Below are the code and all the weights of a small trained network. Each question names an input and a target symbol and asks about switching units off, where a switched-off unit gives its printed mean instead of its output.

import numpy as np


def w(rows, s, z=0):
    codes = np.array(rows[::2]) - 128.0
    scale = np.full(codes.shape[1], s)
    scale[-1] = z or s
    return codes * scale


def norm(h):
    return h / np.sqrt((h * h).mean(-1, keepdims=True) + 1e-5)


def f(y):
    return y / 2 * (1 + np.tanh(0.7978845608 * (y + 0.044715 * y**3)))


def softmax(a):
    e = np.exp(a - a.max(-1, keepdims=True))
    return e / e.sum(-1, keepdims=True)


def log_softmax(a):
    a = a - a.max(-1, keepdims=True)
    return a - np.log(np.exp(a).sum(-1, keepdims=True))


def net(x, mask):
    ids = ['ΓΔΘΞΠαεζτφω'.index(c) for c in x.split()]
    T = len(ids)
    res = E[ids] + P[:T]
    u = 0
    for l in range(3):
        q, k, v = (norm(res) @ M[l].T for M in (Q, K, V))
        z = softmax(np.where(np.tri(T) > 0, q @ k.T / 2**0.5, -1e9)) @ v
        res = res + np.where(mask[u], z, O[l][:, -1]) @ O[l][:, :-1]
        u += 1
        y = f(norm(res) @ A[l][:, :-1].T + A[l][:, -1])
        res = res + np.where(mask[u : u + 4], y, B[l][:, -1]) @ B[l][:, :-1]
        u += 4
    return log_softmax(norm(res)[-1] @ U[:, :-1].T + U[:, -1])


Q, K, V, O, A, B = {}, {}, {}, {}, {}, {}
E = w([
[160,132,110],'Γ',
[103,131,227],'Δ',
[106,116,98],'Θ',
[99,141,180],'Ξ',
[151,79,133],'Π',
[71,170,90],'α',
[196,81,254],'ε',
[108,121,109],'ζ',
[173,128,202],'τ',
[112,150,77],'φ',
[30,166,101],'ω',
],0.013)
P = w([
[171,115,58],'0',
[60,63,151],'1',
[217,122,90],'2',
[74,74,171],'3',
[191,204,107],'4',
[91,88,118],'5',
[158,245,184],'6',
[87,96,121],'7',
],0.011)
Q[0] = w([
[137,106,84],'L0H1',
[167,255,169],'L0H1',
],0.0083)
K[0] = w([
[84,179,3],'L0H1',
[235,223,102],'L0H1',
],0.0065)
V[0] = w([
[134,85,90],'L0H1',
[5,3,107],'L0H1',
],0.0066)
O[0] = w([
[148,146,79,251],'L0H1',
[10,45,120,255],'L0H1',
],0.013,0.00016)
A[0] = w([
[97,174,116,128],'L0N1',
[159,158,60,1],'L0N2',
[123,159,249,155],'L0N3',
[169,64,136,83],'L0N4',
],0.013,0.0039)
B[0] = w([
[156,187,93,134],'L0N1',
[1,78,36,139],'L0N2',
[62,177,37,254],'L0N3',
[110,180,97,136],'L0N4',
],0.0098,0.006)
Q[1] = w([
[29,210,197],'L1H1',
[141,253,249],'L1H1',
],0.0047)
K[1] = w([
[244,248,136],'L1H1',
[121,241,2],'L1H1',
],0.0052)
V[1] = w([
[61,146,254],'L1H1',
[220,103,83],'L1H1',
],0.0048)
O[1] = w([
[204,254,175,5],'L1H1',
[231,36,43,117],'L1H1',
],0.0084,0.0017)
A[1] = w([
[204,205,168,143],'L1N1',
[238,189,120,94],'L1N2',
[124,153,81,93],'L1N3',
[9,2,180,253],'L1N4',
],0.0084,0.0045)
B[1] = w([
[38,86,18,158],'L1N1',
[85,187,86,161],'L1N2',
[89,120,136,134],'L1N3',
[89,130,255,244],'L1N4',
],0.0061,0.011)
Q[2] = w([
[131,120,202],'L2H1',
[153,250,96],'L2H1',
],0.012)
K[2] = w([
[1,157,220],'L2H1',
[107,122,215],'L2H1',
],0.0063)
V[2] = w([
[222,251,107],'L2H1',
[2,240,75],'L2H1',
],0.0083)
O[2] = w([
[131,216,248,45],'L2H1',
[16,132,156,254],'L2H1',
],0.013,0.006)
A[2] = w([
[105,123,142,12],'L2N1',
[97,204,175,252],'L2N2',
[180,1,31,117],'L2N3',
[104,7,125,124],'L2N4',
],0.012,0.0021)
B[2] = w([
[13,115,72,135],'L2N1',
[178,179,36,233],'L2N2',
[255,67,138,175],'L2N3',
[246,214,241,254],'L2N4',
],0.0074,0.0046)
U = w([
[32,29,254,242],'Γ',
[26,133,158,229],'Δ',
[37,74,81,82],'Θ',
[146,197,195,119],'Ξ',
[187,51,101,27],'Π',
[187,67,109,37],'α',
[185,220,187,35],'ε',
[200,246,151,199],'ζ',
[121,49,52,1],'τ',
[142,31,72,46],'φ',
[145,45,86,23],'ω',
],0.0097,0.0044)

Each question gives the input, a string of symbols that net reads in full, and the target symbol t.
The units are the heads (2 rows each of Q, K, V and O) and the neurons (one row each of A and B). Each row of codes is followed by its name. A weight is (code - 128) times the scale printed after its matrix; where a second scale follows, it is the last column's (O, A, B and U).
mask holds one flag per unit, layer by layer, with each layer's heads first. A switched-off unit (its flag False) gives its mean, the last column of its rows in O or B, instead of its output. The means were averaged over made-up inputs and are rounded, as every weight is.
A unit's drop is (log p(t) with every unit on - log p(t) with that unit switched off) / (log p(t) with every unit on - log p(t) with every unit switched off).
The circuit of an input: a set's keep is (log p(t) with only the set's units on - log p(t) with every unit switched off) / (log p(t) with every unit on - log p(t) with every unit switched off). Starting from the 12 units with the biggest drops (on a tie, the unit counted first), units are removed one at a time, each time the one whose removal leaves the highest keep (on an exact tie, the one counted first), for as long as the keep stays at least 0.8.
units of the circuit, in order: the units of the circuit, biggest drop first
most important unit: the unit with the biggest drop
k most important neurons: the k neurons with the biggest drops, biggest first
top k neurons in layer l: the k neurons of layer l with the biggest drops, biggest first
drop when u is switched off: that unit's drop, to one decimal
input τ α τ φ τ τ ζ, target ζ: most important unit	L0H1
input Ξ α Θ Δ τ ω, target Γ: units of the circuit, in order	[L0N3; L0H1; L1N4]
input τ φ ω, target ζ: units of the circuit, in order	[L2H1; L1N4; L0N3]
input Δ τ Π, target Δ: units of the circuit, in order	[L1H1; L2H1]
input τ Δ φ, target ζ: units of the circuit, in order	[L2H1; L0H1]
input ε τ τ Δ Δ τ φ ε, target Δ: 3 most important neurons	[L0N3; L0N4; L2N2]
input τ ε Π, target ζ: units of the circuit, in order	[L2H1; L0H1]
input τ α ε, target ζ: top 2 neurons in layer 1	[L1N4; L1N1]
input τ Π ω, target ζ: 2 most important neurons	[L0N1; L0N3]
input Γ τ τ α Θ, target ζ: 2 most important neurons	[L1N4; L0N3]
input φ Θ Π α, target Γ: 3 most important neurons	[L0N3; L1N4; L2N4]
input Ξ Γ Δ Ξ Δ τ ε φ, target Γ: 2 most important neurons	[L0N3; L1N4]
input α τ τ α Γ φ φ Θ, target Γ: drop when L0N3 is switched off	0.2
input τ Δ τ Θ Ξ, target ζ: units of the circuit, in order	[L0H1]
input τ Ξ τ Π α, target ζ: drop when L2H1 is switched off	0.7
input τ τ Ξ, target ζ: drop when L2H1 is switched off	0.4
input τ Δ Δ, target ζ: drop when L1H1 is switched off	0.1
